In the rows, zero is written as 128.
Here are made-up elements, facts about them, and rows of numbers that follow some of those facts. Name the element behind each unnamed row.

Facts:
flene: points at; klaklus: is of sort; malon: belongs to class; lasteflam: refers to
drese	flene	gulun; drostudan	flene	fludren; drutrim	flene	plegar; gobri	flene	skizasul; graplen	flene	roskor; graplen	flene	sebru
griklak	flene	pifi; gubro	flene	lipok; kaven	flene	pledun; luzogri	flene	droklol; maplober	flene	flizas; pibra	flene	drogre
pligran	flene	mibok; pligran	flene	briba; rupa	flene	greflal; ruplo	flene	zeligro; skamamu	flene	gulun; skamamu	flene	ligon
stetrol	flene	stiflelin; stetrol	flene	skegruk; stigrar	flene	viskonum; stigrar	flene	biflo; tasel	flene	stibrin; todran	flene	lukle
zetror	flene	flizas; bazi	klaklus	876; biflo	klaklus	876; bipus	klaklus	280; bobrer	klaklus	280; brate	klaklus	521
briba	klaklus	521; brinis	klaklus	768; brivon	klaklus	280; brizimak	klaklus	876; brokluvim	klaklus	280; defeger	klaklus	876
delan	klaklus	280; diplove	klaklus	280; donam	klaklus	521; drese	klaklus	521; dretre	klaklus	768; drogre	klaklus	521
droklol	klaklus	280; drostudan	klaklus	280; drutrim	klaklus	768; flizas	klaklus	280; floza	klaklus	521; fludren	klaklus	876
flugam	klaklus	521; fluplil	klaklus	521; gadrugras	klaklus	768; genim	klaklus	876; gepi	klaklus	876; gibra	klaklus	280
ginedrik	klaklus	768; gobri	klaklus	876; gonan	klaklus	280; govastun	klaklus	768; graklir	klaklus	280; graplen	klaklus	280
greflal	klaklus	876; griklak	klaklus	280; gruva	klaklus	768; gubro	klaklus	876; gulun	klaklus	280; kaven	klaklus	280
klotram	klaklus	280; klugin	klaklus	876; ligon	klaklus	521; lipok	klaklus	768; lotrok	klaklus	876; lukle	klaklus	876
luzogri	klaklus	876; maplober	klaklus	768; mibok	klaklus	280; mikik	klaklus	521; mosur	klaklus	876; pebrur	klaklus	521
pibra	klaklus	876; pifi	klaklus	280; plasta	klaklus	280; pledun	klaklus	280; plegar	klaklus	768; pligis	klaklus	876
pligran	klaklus	280; plizir	klaklus	280; plumil	klaklus	280; pupem	klaklus	876; roskor	klaklus	768; rupa	klaklus	280
ruplo	klaklus	280; sebru	klaklus	521; skamamu	klaklus	280; skefli	klaklus	280; skegruk	klaklus	280; skizasul	klaklus	280
sobroru	klaklus	521; sostol	klaklus	521; stanor	klaklus	876; stetrol	klaklus	521; stibrin	klaklus	280; stiflelin	klaklus	280
stigrar	klaklus	280; stobrel	klaklus	768; stumu	klaklus	876; stusa	klaklus	521; tasel	klaklus	876; todran	klaklus	521
tresa	klaklus	280; trikur	klaklus	280; truflel	klaklus	280; vako	klaklus	280; vastam	klaklus	280; vetron	klaklus	768
viskonum	klaklus	280; vubam	klaklus	876; zaklen	klaklus	876; zaluflu	klaklus	876; zeligro	klaklus	280; zetror	klaklus	768
zukovar	klaklus	280; bazi	malon	b; biflo	malon	a; bipus	malon	c; bobrer	malon	c; brate	malon	a
briba	malon	a; brinis	malon	a; brivon	malon	a; brizimak	malon	a; brokluvim	malon	a; defeger	malon	a
delan	malon	c; diplove	malon	a; donam	malon	a; drese	malon	b; dretre	malon	a; drogre	malon	a
droklol	malon	b; drostudan	malon	a; drutrim	malon	a; flizas	malon	a; floza	malon	a; fludren	malon	b
flugam	malon	a; fluplil	malon	c; gadrugras	malon	c; genim	malon	c; gepi	malon	a; gibra	malon	a
ginedrik	malon	a; gobri	malon	b; gonan	malon	b; govastun	malon	a; graklir	malon	b; graplen	malon	c
greflal	malon	a; griklak	malon	a; gruva	malon	a; gubro	malon	a; gulun	malon	c; kaven	malon	a
klotram	malon	a; klugin	malon	b; ligon	malon	a; lipok	malon	c; lotrok	malon	a; lukle	malon	a
luzogri	malon	b; maplober	malon	a; mibok	malon	a; mikik	malon	c; mosur	malon	c; pebrur	malon	a
pibra	malon	a; pifi	malon	a; plasta	malon	a; pledun	malon	b; plegar	malon	b; pligis	malon	a
pligran	malon	c; plizir	malon	a; plumil	malon	b; pupem	malon	a; roskor	malon	a; rupa	malon	c
ruplo	malon	a; sebru	malon	a; skamamu	malon	b; skefli	malon	a; skegruk	malon	a; skizasul	malon	c
sobroru	malon	a; sostol	malon	b; stanor	malon	a; stetrol	malon	a; stibrin	malon	a; stiflelin	malon	b
stigrar	malon	b; stobrel	malon	a; stumu	malon	a; stusa	malon	b; tasel	malon	a; todran	malon	a
tresa	malon	a; trikur	malon	a; truflel	malon	a; vako	malon	a; vastam	malon	a; vetron	malon	a
viskonum	malon	a; vubam	malon	c; zaklen	malon	c; zaluflu	malon	a; zeligro	malon	a; zetror	malon	b
zukovar	malon	a; bazi	lasteflam	diplove; biflo	lasteflam	govastun; bipus	lasteflam	vetron; bobrer	lasteflam	plizir; brate	lasteflam	skamamu
brivon	lasteflam	plizir; brizimak	lasteflam	gibra; defeger	lasteflam	pibra; delan	lasteflam	ruplo; delan	lasteflam	truflel; delan	lasteflam	rupa
donam	lasteflam	pifi; donam	lasteflam	zaluflu; drese	lasteflam	brizimak; drogre	lasteflam	lotrok; drogre	lasteflam	genim; drogre	lasteflam	brokluvim
droklol	lasteflam	govastun; drostudan	lasteflam	sobroru; drostudan	lasteflam	bipus; floza	lasteflam	zetror; floza	lasteflam	roskor; floza	lasteflam	donam
floza	lasteflam	bipus; floza	lasteflam	maplober; fludren	lasteflam	govastun; flugam	lasteflam	todran; fluplil	lasteflam	trikur; fluplil	lasteflam	gulun
gadrugras	lasteflam	gibra; gepi	lasteflam	brinis; gibra	lasteflam	pifi; ginedrik	lasteflam	griklak; gonan	lasteflam	stanor; govastun	lasteflam	viskonum
graklir	lasteflam	zeligro; graplen	lasteflam	drese; greflal	lasteflam	viskonum; griklak	lasteflam	gadrugras; gruva	lasteflam	viskonum; gruva	lasteflam	vubam
gubro	lasteflam	govastun; kaven	lasteflam	todran; kaven	lasteflam	donam; klotram	lasteflam	vubam; klugin	lasteflam	pligis; ligon	lasteflam	drese
ligon	lasteflam	stigrar; ligon	lasteflam	droklol; pebrur	lasteflam	vetron; pledun	lasteflam	todran; pligis	lasteflam	pifi; plizir	lasteflam	pligis
plumil	lasteflam	plasta; pupem	lasteflam	plizir; roskor	lasteflam	pligis; ruplo	lasteflam	dretre; sebru	lasteflam	pibra; skamamu	lasteflam	stanor
skefli	lasteflam	zeligro; skegruk	lasteflam	todran; skizasul	lasteflam	pifi; sostol	lasteflam	greflal; stibrin	lasteflam	brivon; stobrel	lasteflam	sobroru
stumu	lasteflam	zeligro; tresa	lasteflam	brizimak; trikur	lasteflam	kaven; trikur	lasteflam	bazi; trikur	lasteflam	briba; trikur	lasteflam	pibra
vako	lasteflam	gobri; vako	lasteflam	truflel; vastam	lasteflam	sebru; vastam	lasteflam	flizas; vetron	lasteflam	vastam; vubam	lasteflam	lukle
zaklen	lasteflam	brinis; zaklen	lasteflam	sobroru; zaklen	lasteflam	bobrer; zaluflu	lasteflam	klugin; zetror	lasteflam	skegruk; zukovar	lasteflam	vetron
zukovar	lasteflam	briba; zukovar	lasteflam	bobrer

Known rows:
[131  94 105 173 127 132 106 127 114 106 124 131 101 120 112 134 149 161
 131  95 113 127 150 190 106 147  90 147 157 172 127 119 128 135]: plasta
[131  94 111 191 108 141 110 142 115 101 146 127 101  97 116 131 151 149
 135 104 118 119 164 164 126 144  98 169 156 172 117 134 131 130]: pligran
[118 121 104 163 115 117 113 136 107  98 141 131 117 103 110 148 138 157
 139 123 115 137 148 224 116 172  97 159 170 137 119 117 146 177]: drutrim
[121  95 106 160 133 160 102 151 110 101 133 164 105  75 121 130 180 152
 108 124 116 116 151 175 135 135  92 146 184 161 113 124 136 130]: stigrar
[112 116 104 163 125 135 106 109 109 101 115 196 137  82 110 130 133 143
 107  88 118 130 150 158 113 126  90 154 184 138 110 112 114 132]: brizimak
[107 126  94 160 112 124 106 119 112 106 128 172 124  78 119 133 128 152
 113 104 123 122 147 164 108 129  87 150 166 136 118 114 122 140]: klugin
[104 116  98 171 113 124 110 150 109  98 134 146 159  83 119 130 130 150
 106 123 123 125 149 171 112 146  91 191 212 138 114 169 150 134]: gadrugras
[105  96 123 162 119 124 104 128 106 101 205 134 101  83 112 134 130 147
 110 142 115 208 147 170 114 167  96 170 153 140 212 172 119 133]: bobrer
[107 103 111 173 122 117 102 113 141  99 126 141 111 121 119 146 164 153
 152  89 118 134 159 180 118 145 105 158 161 169 107 114 120 160]: stumu
[105  94  96 163 111 110 125 126 110 105 109 149 144 118 116 136 125 174
 114  94 129 128 152 165 125 137  93 170 207 143 116 141 132 133]: roskor
[106 171 120 160 122 117 100 155 108 160 155 130 103  83 116 133 129 143
 108  93 117 137 180 185 112 126 138 173 162 135 189 116 161 161]: todran
[105 106  97 157 115 112 115 129 110 102 123 154 134  86 117 134 145 164
 112 103 125 129 150 182 118 158  93 162 215 136 119 141 125 134]: ginedrik
[113 123 116 160 136 145 101 112 128 116 156 132  99 126 113 144 129 148
 116 157 118 163 147 172 110 142 141 152 155 148 114 109 118 128]: gobri
[104  93 100 187 116 119 121 125 114 102 119 128 103  82 116 132 132 150
 160  93 145 117 164 171 157 136  88 145 152 138 144 120 120 150]: trikur
[114 127 109 210 139 116 106 114 153  98 116 177 133 136 108 142 172 144
 145  92 119 127 152 186 117 140  95 157 174 165 104 110 118 141]: tasel
[135  91 110 174 116 116 100 131 140  97 146 129 103  95 122 138 162 148
 134 115 120 123 156 183 166 151 100 138 153 165 118 123 126 128]: gonan
[109 129 100 171 115 113 134 120 108  95 122 126 108 123 114 131 130 151
 161  94 135 139 145 187 127 157  92 159 164 140 130 111 134 157]: vetron
[105 121 123 168 115 115 101 123 172  99 127 131 100  87 121 133 129 145
 140  94 136 142 175 164 112 129 128 183 163 141 143 111 117 163]: sebru
[105 113 107 180 114 111 107 112 144  99 124 156 110 103 112 141 156 145
 142  94 130 144 151 168 115 146  89 158 162 137 108 107 123 145]: gepi
[107 128 112 160 119 117 114 145 110  97 118 187  99  82 139 134 127 149
 114  93 155 119 154 169 115 126  92 167 160 134 132 131 124 131]: donam

Name these rows:
No name comes twice in this set of rows, the named rows included.
[106  93 135 161 128 117 100 170 162 102 133 169 105  85 167 142 179 153
 110 115 119 118 195 161 137 127 157 163 160 211 113 112 120 177] => sostol
[129  91 108 168 130 132 109 138 111 106 128 135 138 116 115 165 181 195
 116 160 122 126 152 212 117 192  99 161 228 168 110 119 127 156] => govastun
[140  97 109 165 139 145 103 139 115 101 134 145 107  91 115 136 186 172
 116 105 124 115 149 213 113 153 102 152 185 228 115 119 130 140] => viskonum
[116  89  99 158 115 111 106 149 114 103 121 160 149  80 122 171 215 191
 147 125 117 117 163 233 172 181 106 170 238 172 113 125 134 185] => gruva
[105 140 127 200 115 117 105 143 225 101 145 131 104  81 112 133 125 144
 134  97 151 135 186 165 109 130 151 206 159 136 145 172 122 158] => fluplil

The same elements again, as new rows of numbers:
Some rows with their names:
[136 116 111 112 158 145  98 108  67 151 177  66  96 126 138 139 148 144
 145 178 112 107 130 144 168  88 134 145 185 134]: droklol
[ 94 132 153 150 151 209 118  90 130 127 111 117 112 110 195 149 108 109
 219 116  96 149 152 159  76 136 151 135  92 158]: klugin
[150  94 105 108 132 163 125 120 104 154 155 152 124 103 191 131 170 140
 151 168 148 136 157 142  99 120 165 129 130 146]: greflal
[138 152 118 114 150 156 134 143 121 110 124 127 116 117 125 178 111 174
 118 125 114 108 153 171 142 128 111 137 103 123]: sostol
[150  93 106 107 132 165 122 116 101 155 158 151 126 104 198 133 171 143
 152 172 147 135 158 144  98 117 166 132 137 143]: biflo
[121 132 143 125 131 166 160 130 114 121 122 139 114 132 165 122 136 131
 138 146 126 147 137 157  91 115 142 127  87 173]: bazi
[121 131 108 150 110 112 146 135 117 148 126  82 117 163  74  97 124 125
 131 104 122 104 127 107 149 149 117 112 136 123]: gulun
[142 126 135 138 120 166 173 116 135 124 130 135 118 132 175 113 131 123
 136 143 131 139 159 147  77 153 140 124  98 151]: zaklen
[122 108 157 120 124  81 119 121 132 118 150 109 130 144 132 111 119 129
 119 142 128 137  93 121 148  89 106 160 149 110]: griklak
[149 149 144 126 136 124 117 123 156 102 135 164 156 122 148 152 140  83
  95 143 128 107 105 124 114 116 144 140 146 135]: ginedrik
[148 152 164 151 104 119 146 121 174  98 151 152 176 191 158 148 136  98
 100 111 100  38  95 146 103  95 130 172 119 127]: gadrugras
[ 86  93 176 145  98  80  85 112 148 132 149 116 168 190 149 125 115 141
 178  81  96  75  70 132 143  53 103 193 131  90]: gibra
[123 111  98 125 106 139 152 146 121 154 111 164 134 122 128 107 157 131
 152 112 152 134 139 122  93 147 158 104  85 154]: lotrok
[124 113 144 123 133  95 115 121 126 123 140 105 118 125 124 112 117 123
 123 145 133 156 110 112 151 109 110 139 157 115]: ruplo
[111 136 150 129 142 119 130 122 109 120 133  79 102 142 112 118 111 122
 126 141 111 140 105 133 153 101 107 140 141 139]: graklir
[155 132 127  98 143 114 150 149 150  95 127 152 125  97 134 164 103 159
  90 137 144 137 141 151 131 138 104 143  99 104]: pebrur
[165 153 153 102 148  97 162 134 172  73 137 165 137 106 144 143 125  64
  57 171 148 133  91 125 105 122 130 149 126 150]: vetron
[110 133 103 131 117 164 162 149 106 149 106 139 120 139 115 114 152 129
 154 109 132 119 137 141  97 137 155 106  70 178]: gobri
[132 127 150 142 121 110 143 114 128 119 149  82 117 163 130 108 112 127
 117 140 114 121 122 127 144 118 102 147 151 114]: graplen
[111 133 107 132 120 163 161 149 104 148 108 140 118 139 120 117 150 134
 153 113 130 123 135 143  94 134 153 108  72 177]: luzogri

Which element is each row?
No name comes twice in this set of rows, the named rows included.
[146 123 134 136 116 166 170 116 128 127 141 135 121 142 178 115 143 132
 132 150 132 130 160 151  83 142 144 126 103 149] => vubam
[150 128 116 104 137 126 128 144 140 115 133 153 134 107 136 170 119 172
 109 128 137 118 150 151 138 133 113 142 111  96] => ligon
[125 133 149 144 163 142 138  87 142 105 134  55  84 104 140 123  77  88
 155 149 113 167 143 119 128 171 110 133 154 118] => bobrer
[131 189 169 149 141 165 111 115 133  96 115 154 148 136 145 148 134  97
  74 145  95 127 127 140 123 108 137 112 160 158] => zetror
[127 111 137 121 146 167 138 105 138 122 119 146 111  82 187 130 120 103
 166 152 140 180 152 135  80 152 151 124 106 147] => pupem
[150 151 138 124 140 126 118 123 157 104 132 164 151 114 143 151 140  79
  94 143 129 112 107 119 115 126 147 134 147 137] => stobrel
[125 150 151 149 156 163  78  89 167 107 121 145 148  94 172 172 112  63
 164 119 104 115 119 123 101 145 156 141 153 124] => roskor
[121 114 146 122 143 105 110 110 127 122 137  97 112 114 129 116 108 114
 133 148 132 162 114 113 148 121 111 138 161 114] => stibrin
[127 112 105 118 108 132 163 149 128 143 111 167 130 122 129 103 154 128
 134 120 158 144 133 123  92 148 152 107  84 155] => pibra
[124 158  91 121 136 145 148 165 121 129 103 129 121 128  74 166 118 172
 124  89 120  90 147 153 142 148 118 116  79 127] => stusa

Now the same elements, written a new way:
Known rows:
[127 135 126 146  99 128 130 135 150 138 135 107 132 137 115 139  79 122
 125 117 134 139 133 125 124 136 111 113]: drostudan
[130 109 124 120 126 130 123 121 110 134 150 112 123 153 131 130 116 151
 114 127 126 133 122 133 116 132 131 149]: lotrok
[106 151 135 130  69 120 136 175 186  95 136 136 122 139 132 116  51 157
 102 170 124 149 135 123 134 131 121  75]: bobrer
[139 158 126 150  95 124 106 115 119 143 137 120 128 132 117 137 129 144
 114 122 126 127 119 143 129 127 133 106]: maplober
[ 74 122 127 120 149 118 138  94 151 150 134 152 149 141 180 119 160  99
 115 140 134 142 145 123 124 149 148  89]: flugam
[152 171 124 152 112 112 104 126 134 140 125 126 121 114 129 116 142 161
 110 139 132 130 121 140 123 117 129 110]: lipok
[142 123 121 123 141 121 120 132 124 127 136 114 116 133 143 112 125 170
 111 144 134 135 125 129 110 121 128 156]: vubam
[119 154 129 138 103 141 129 135 122 115 131  99 129 117 128 153 110 127
 128 113 144 129 135 125 121 136 133 127]: viskonum
[185 180 125 120 113 137 132 145 136 165 126 113 133 147 123 133 159  90
 146  99 124 131 119 126 117 142 138 122]: pifi
[154 132 117 156 134 109 125 141 190 126 118 111 131 131 114 111  37 139
 122 145 135 152 138 120 125 120  94 109]: bipus
[126 157 136  73 121 146 127 166 119 122 133 132 121 161 141 100 160 151
 105 165  98 130 116 134 133 143 148 129]: klugin
[ 72 172 143 128 130 122 133 107 158 208 152 148 154 137 189 116 121  85
 118 127 151 138 160 101 130 153 140  96]: skegruk
[ 98 106 115 121 146 132 131 125 133 100  96 116 131 120 124 118 162 131
 116 146 120 136 130 143 125 136 118 119]: sostol
[106 134 128 145  60 133 136 139 117 157 138 104 121 125 119 152 143 127
 123  93 141 126 127 133 112 141 117 130]: zeligro
[117 116 124 112 149 133 119 129 113 143 127 108 124 141 126 105 130 155
 108 144 123 131 128 133 124 132 113 161]: luzogri
[126 107 124 122 119 130 123 121 110 139 150 109 121 151 128 132 118 153
 114 123 128 132 122 134 115 132 127 152]: stanor
[124 143 128 142  90 131 132 136 138 143 135 108 130 133 120 144 106 119
 126 110 137 134 132 126 122 138 120 119]: vako
[120 139 127 144  84 131 133 136 135 148 134 107 128 132 120 144 113 121
 126 106 138 133 132 128 118 138 119 121]: truflel
[140 170 129 142 114 133 104 115 107 106 134 111 128 117 123 145 122 150
 117 131 131 125 124 141 133 124 148 109]: gruva
[151 149 124 142 119 129 129 133 151 142 129 106 135 139 114 136  88 111
 134 114 132 139 131 124 124 135 116 117]: griklak

Name these rows:
No name comes twice in this set of rows, the named rows included.
[180 149 116 104 156 131 137 125 138 129 112 134 138 155 139 123 205  86
 143 119 110 137 113 138 116 143 158 105] => donam
[ 95 171 140 127 127 124 133 114 154 199 147 140 150 139 176 118 127  87
 123 121 146 138 151 106 128 151 138 101] => kaven
[151  98 106 129 192 122 125 117 163 104  85 110 140 137 102 103 114 116
 127 151 111 148 129 142 129 127 101 117] => drese
[211 185 131  68 140 145 128 158 116 136 143 135 126 187 144 113 185 115
 136 135  94 131 101 130 121 143 177 129] => pligis
[211 199 124 118 143 127 130 158 155 162 110 120 128 136 137 109 172 101
 146 117 126 135 120 121 112 132 139 124] => skizasul
[251 201 119 113 166 136 127 145 153 167 113 111 141 163 113 120 152  67
 164 102 112 137 113 123 120 137 140 121] => gibra
[108 175 146 100  37 143 143 186 162  96 151 144 126 166 134 137  89 133
 110 155 105 140 122 127 142 150 155  61] => plizir
[125 190 133 115 195 162 117 140 122  46  98  85 139  83 139 135  84 132
 131 155 146 130 152 116 141 127 145 136] => droklol
[127  83 110 141 139 116 132 113 162  87 117 120 137 148 111 133  82 126
 120 143 117 150 127 140 126 131 116  95] => pebrur
[128 161 127 140 120 127 102 123 120 150 115 115 129 118 111 111 145 148
 108 140 120 126 125 145 136 126 116 118] => plegar
[234 185 114 148 178 108  96 121 160 144 109 119 133 131 112  99 115 132
 132 143 118 140 116 136 126 109 123 110] => gadrugras

